Here is a tiny trained network, its code and every weight. The questions are about switching its units off for an input and a class, where a switched-off unit gives its printed mean instead of its output.

import numpy as np


def w(rows, s, z=0):
    codes = np.array(rows[::2]) - 128.0
    scale = np.full(codes.shape[1], s)
    scale[-1] = z or s
    return codes * scale


def f(y):
    return y / 2 * (1 + np.tanh(0.7978845608 * (y + 0.044715 * y**3)))


def log_softmax(a):
    a = a - a.max(-1, keepdims=True)
    return a - np.log(np.exp(a).sum(-1, keepdims=True))


def net(x, mask):
    res = np.array(x, float).reshape(1, 4) / 4 @ E
    y = f(res @ A[0][:, :-1].T + A[0][:, -1])
    res = res + np.where(mask, y, B[0][:, -1]) @ B[0][:, :-1]
    return log_softmax(res[-1] @ U[:, :-1].T + U[:, -1])


A, B = {}, {}
E = w([
[46,11,149,148,128,190,113,183,92,107,159,158],'x0',
[128,145,147,103,40,232,188,122,186,52,107,108],'x1',
[100,131,140,228,88,99,190,87,121,166,106,180],'x2',
[181,148,156,98,37,116,108,203,17,164,94,189],'x3',
],0.012)
A[0] = w([
[78,70,148,141,106,126,99,158,92,112,139,121,61],'n0',
[113,92,130,147,214,68,80,131,88,191,123,135,147],'n1',
[96,149,116,185,176,173,149,85,190,96,165,83,59],'n2',
[32,87,149,138,122,205,104,168,85,97,195,152,88],'n3',
[154,234,75,110,121,107,144,114,164,126,67,88,70],'n4',
[155,93,111,101,170,95,46,133,120,171,160,108,98],'n5',
[109,121,124,37,129,127,89,166,153,113,139,98,35],'n6',
[206,155,161,116,43,155,122,161,30,110,87,186,81],'n7',
[93,137,181,255,101,110,207,100,133,154,113,160,31],'n8',
[119,122,65,144,174,66,87,139,116,169,146,162,114],'n9',
[93,140,118,122,196,136,121,115,146,82,170,43,66],'n10',
[76,115,107,176,180,118,146,82,156,106,198,100,69],'n11',
[108,130,148,192,182,68,108,121,119,178,103,185,117],'n12',
[177,215,94,117,110,71,117,106,150,146,75,110,66],'n13',
[217,205,147,101,105,59,151,70,167,134,102,112,67],'n14',
[149,120,134,77,157,135,72,163,144,85,132,74,5],'n15',
[158,147,169,101,44,208,201,143,204,14,74,136,139],'n16',
[97,69,125,140,127,141,127,148,113,87,175,214,67],'n17',
[95,103,113,148,170,98,165,62,198,87,145,84,86],'n18',
[89,116,50,162,177,144,164,84,181,107,147,77,73],'n19',
[139,147,148,58,69,131,110,194,70,192,99,172,52],'n20',
[90,120,103,195,96,127,198,78,130,170,75,166,16],'n21',
[157,118,88,141,162,49,73,136,157,166,141,156,118],'n22',
[112,123,137,228,104,142,173,99,133,176,104,165,47],'n23',
[115,142,114,145,90,186,196,144,152,153,104,113,49],'n24',
[58,46,172,157,144,197,114,165,128,159,93,123,52],'n25',
[115,155,104,122,73,241,148,98,142,86,101,118,151],'n26',
[165,161,93,24,177,205,37,179,108,89,170,80,43],'n27',
[122,60,151,142,113,142,121,155,106,123,139,119,36],'n28',
],0.0097,0.003)
B[0] = w([
[102,136,71,124,177,167,146,131,189,115,151,125,172],'n0',
[93,110,109,63,56,101,122,74,103,91,203,180,213],'n1',
[92,152,173,153,124,91,93,178,137,170,161,104,217],'n2',
[109,105,97,159,188,170,151,142,193,72,154,181,210],'n3',
[102,122,84,166,177,180,175,115,179,88,150,169,217],'n4',
[137,125,138,101,67,102,186,74,94,93,142,130,186],'n5',
[203,131,156,128,127,160,148,108,90,101,38,72,170],'n6',
[116,181,162,139,147,56,46,186,157,234,159,112,225],'n7',
[199,117,186,131,154,149,148,99,67,97,38,76,208],'n8',
[76,97,122,58,63,94,119,116,86,104,164,152,191],'n9',
[142,154,142,153,143,90,64,158,106,144,122,114,201],'n10',
[120,181,140,144,111,113,80,185,133,187,125,109,202],'n11',
[143,73,126,94,87,106,149,90,86,95,136,151,195],'n12',
[88,117,82,195,184,195,136,143,228,50,169,147,214],'n13',
[132,91,47,177,160,224,167,176,179,106,147,174,231],'n14',
[191,115,203,140,165,164,141,83,104,124,69,97,176],'n15',
[77,95,103,29,43,60,147,77,36,109,202,201,251],'n16',
[111,145,89,176,168,185,153,135,185,103,137,136,179],'n17',
[149,155,144,160,104,50,112,188,152,185,137,116,221],'n18',
[90,161,141,152,146,89,78,152,128,173,138,86,217],'n19',
[134,214,170,188,166,73,75,171,168,212,152,68,208],'n20',
[201,132,195,111,154,143,147,91,95,132,52,85,188],'n21',
[119,94,115,60,112,126,130,121,91,118,163,165,188],'n22',
[200,124,182,120,171,148,140,79,98,104,18,63,188],'n23',
[121,117,132,102,83,134,147,105,97,122,139,141,166],'n24',
[98,123,61,156,168,202,155,149,162,106,140,160,194],'n25',
[87,110,120,69,72,96,132,79,96,140,174,172,207],'n26',
[220,101,179,116,126,160,139,89,89,109,2,46,220],'n27',
[100,117,111,156,118,180,134,162,149,111,128,146,160],'n28',
],0.0087,0.017)
U = w([
[84,114,91,32,40,92,138,89,76,106,188,145,253],'0',
[105,172,135,159,135,72,58,217,136,237,146,97,85],'1',
[98,122,33,170,177,203,167,161,181,69,149,137,90],'2',
[191,123,164,108,134,149,147,87,81,102,7,79,72],'3',
],0.012,0.0013)

Each question gives the input, the list of numbers given to net, and the class t.
The units are the neurons (one row each of A and B). Each row of codes is followed by its name. A weight is (code - 128) times the scale printed after its matrix; where a second scale follows, it is the last column's (A, B and U).
mask holds one flag per neuron, in row order. A switched-off neuron (its flag False) gives its mean, the last column of its row in B, instead of its output. The means were averaged over made-up inputs and are rounded, as every weight is.
A unit's drop is (log p(t) with every unit on - log p(t) with that unit switched off) / (log p(t) with every unit on - log p(t) with every unit switched off).
The circuit of an input: a set's keep is (log p(t) with only the set's units on - log p(t) with every unit switched off) / (log p(t) with every unit on - log p(t) with every unit switched off). Starting from the 12 units with the biggest drops (on a tie, the unit counted first), units are removed one at a time, each time the one whose removal leaves the highest keep (on an exact tie, the one counted first), for as long as the keep stays at least 0.8.
units of the circuit, in order: the units of the circuit, biggest drop first
k most important neurons: the k neurons with the biggest drops, biggest first
drop of u: that unit's drop, to one decimal
input [6,0,8,-1], class 3: units of the circuit, in order -> [n8]
input [-7,7,-7,-2], class 0: 4 most important neurons -> [n16 n26 n3 n8]
input [5,-5,-3,1], class 0: 4 most important neurons -> [n1 n14 n13 n5]
input [7,-2,2,-7], class 1: 2 most important neurons -> [n11 n18]
input [-4,1,8,-8], class 1: 3 most important neurons -> [n18 n2 n19]
input [7,-7,-8,-8], class 1: 3 most important neurons -> [n11 n10 n16]
input [-7,-7,7,-3], class 0: 4 most important neurons -> [n1 n9 n12 n22]
input [-6,7,-8,4], class 3: 4 most important neurons -> [n27 n6 n15 n1]
input [8,-5,-8,4], class 2: 3 most important neurons -> [n3 n0 n25]
input [-6,-6,-6,-1], class 0: 4 most important neurons -> [n1 n5 n9 n22]
input [6,0,-1,6], class 1: 2 most important neurons -> [n7 n20]
input [0,2,-3,-2], class 3: 4 most important neurons -> [n1 n7 n9 n27]
input [-2,7,-8,2], class 3: drop of n13 -> 0.0
input [-5,0,-8,4], class 3: units of the circuit, in order -> [n27]
input [0,1,-8,7], class 3: drop of n6 -> 0.8
input [7,-6,-8,2], class 3: drop of n16 -> 0.1
